Below is a small trained network, with its code and all its weights. Each question gives an input and a class and asks what happens when units are switched off, that is, made to give their printed mean instead of their output.

import numpy as np


def w(rows, s, z=0):
    codes = np.array(rows[::2]) - 128.0
    scale = np.full(codes.shape[1], s)
    scale[-1] = z or s
    return codes * scale


def f(y):
    return np.maximum(y, 0)


def log_softmax(a):
    a = a - a.max(-1, keepdims=True)
    return a - np.log(np.exp(a).sum(-1, keepdims=True))


def net(x, mask):
    res = np.array(x, float).reshape(1, 8) / 4 @ E
    y = f(res @ A[0][:, :-1].T + A[0][:, -1])
    res = res + np.where(mask, y, B[0][:, -1]) @ B[0][:, :-1]
    return log_softmax(res[-1] @ U[:, :-1].T + U[:, -1])


A, B = {}, {}
E = w([
[64,22,232,67,174,138,75],'x0',
[128,130,127,132,130,134,118],'x1',
[184,123,150,130,120,2,21],'x2',
[126,173,81,2,30,158,74],'x3',
[134,134,130,118,141,124,132],'x4',
[128,130,128,122,133,120,135],'x5',
[126,116,128,125,121,118,137],'x6',
[131,121,119,128,132,131,122],'x7',
],0.008)
A[0] = w([
[175,165,104,249,151,82,191,174],'neuron 0',
[60,121,88,128,136,255,196,255],'neuron 1',
[44,65,207,138,205,201,158,214],'neuron 2',
[67,101,162,11,69,149,81,118],'neuron 3',
[109,127,90,159,136,228,196,206],'neuron 4',
[93,56,190,55,107,129,60,183],'neuron 5',
[247,210,40,69,39,102,119,169],'neuron 6',
[66,121,111,126,117,171,181,203],'neuron 7',
[104,158,83,68,43,192,133,209],'neuron 8',
[85,143,151,59,125,149,80,113],'neuron 9',
],0.0066,0.0047)
B[0] = w([
[27,187,52,191,203,55,89,210],'neuron 0',
[113,154,129,81,144,254,231,254],'neuron 1',
[86,85,183,115,183,172,171,238],'neuron 2',
[61,219,61,195,164,88,123,210],'neuron 3',
[84,152,127,87,140,206,217,222],'neuron 4',
[89,132,120,170,204,59,73,222],'neuron 5',
[183,152,125,107,41,129,83,242],'neuron 6',
[79,136,129,112,142,192,209,197],'neuron 7',
[141,185,57,74,86,166,175,228],'neuron 8',
[80,156,72,170,149,98,111,173],'neuron 9',
],0.0068,0.0093)
U = w([
[43,187,70,119,175,168,171,176],'0',
[93,165,46,175,158,30,70,194],'1',
[102,20,255,84,167,195,180,50],'2',
[163,15,236,148,212,67,85,183],'3',
[192,144,93,50,49,215,185,8],'4',
[240,156,118,71,10,104,75,88],'5',
],0.0064,0.0016)

Each question gives the input, the list of numbers given to net, and the class t.
The units are the neurons (one row each of A and B). Each row of codes is followed by its name. A weight is (code - 128) times the scale printed after its matrix; where a second scale follows, it is the last column's (A, B and U).
mask holds one flag per neuron, in row order. A switched-off neuron (its flag False) gives its mean, the last column of its row in B, instead of its output. The means were averaged over made-up inputs and are rounded, as every weight is.
A unit's drop is (log p(t) with every unit on - log p(t) with that unit switched off) / (log p(t) with every unit on - log p(t) with every unit switched off).
The circuit of an input: a set's keep is (log p(t) with only the set's units on - log p(t) with every unit switched off) / (log p(t) with every unit on - log p(t) with every unit switched off). Starting from all 10 units, units are removed one at a time, each time the one whose removal leaves the highest keep (on an exact tie, the one counted first), for as long as the keep stays at least 0.8.
circuit, biggest first: the units of the circuit, biggest drop first
unit that matters most: the unit with the biggest drop
top k neurons: the k neurons with the biggest drops, biggest first
input [-5,-4,6,3,-7,6,3,3], class 5: unit that matters most -> neuron 6
input [6,-6,-7,-2,3,1,0,-1], class 2: top 2 neurons -> [neuron 2; neuron 0]
input [6,4,1,-7,-4,-5,8,-5], class 3: circuit, biggest first -> [neuron 1; neuron 8]
input [-2,-1,4,6,-4,1,4,-4], class 5: circuit, biggest first -> [neuron 6; neuron 1]
input [-2,0,1,-2,4,-7,5,1], class 1: circuit, biggest first -> [neuron 1; neuron 2]
input [6,-4,2,1,1,5,-2,0], class 1: circuit, biggest first -> [neuron 1; neuron 5]
input [3,1,0,-1,5,-4,-1,-4], class 2: circuit, biggest first -> [neuron 0; neuron 8]
input [-8,-2,2,-1,6,-8,5,1], class 1: circuit, biggest first -> [neuron 0; neuron 1]
input [1,8,-1,-4,2,-7,7,3], class 2: circuit, biggest first -> [neuron 3; neuron 8; neuron 2]
input [2,-1,-4,-7,-5,1,-8,7], class 2: circuit, biggest first -> [neuron 2; neuron 3]
input [-2,-1,5,8,4,8,5,1], class 5: top 2 neurons -> [neuron 6; neuron 0]
input [5,-6,4,0,-6,-4,3,-3], class 3: top 2 neurons -> [neuron 0; neuron 8]
input [4,-1,7,-2,6,-4,0,2], class 3: top 3 neurons -> [neuron 0; neuron 8; neuron 3]
input [-2,7,6,8,-5,5,2,-4], class 5: circuit, biggest first -> [neuron 6]
input [-3,8,3,-8,0,-3,-4,0], class 1: circuit, biggest first -> [neuron 0; neuron 1]
input [-5,2,1,-2,3,1,-6,4], class 1: top 2 neurons -> [neuron 0; neuron 1]
input [-1,-8,-3,4,1,1,-3,-2], class 4: top 2 neurons -> [neuron 0; neuron 5]
input [2,-4,-1,-7,5,4,3,4], class 2: top 2 neurons -> [neuron 2; neuron 3]
input [6,5,-5,-2,-5,2,-1,-2], class 2: top 3 neurons -> [neuron 2; neuron 0; neuron 8]
input [0,7,3,3,8,0,-4,-1], class 5: unit that matters most -> neuron 0
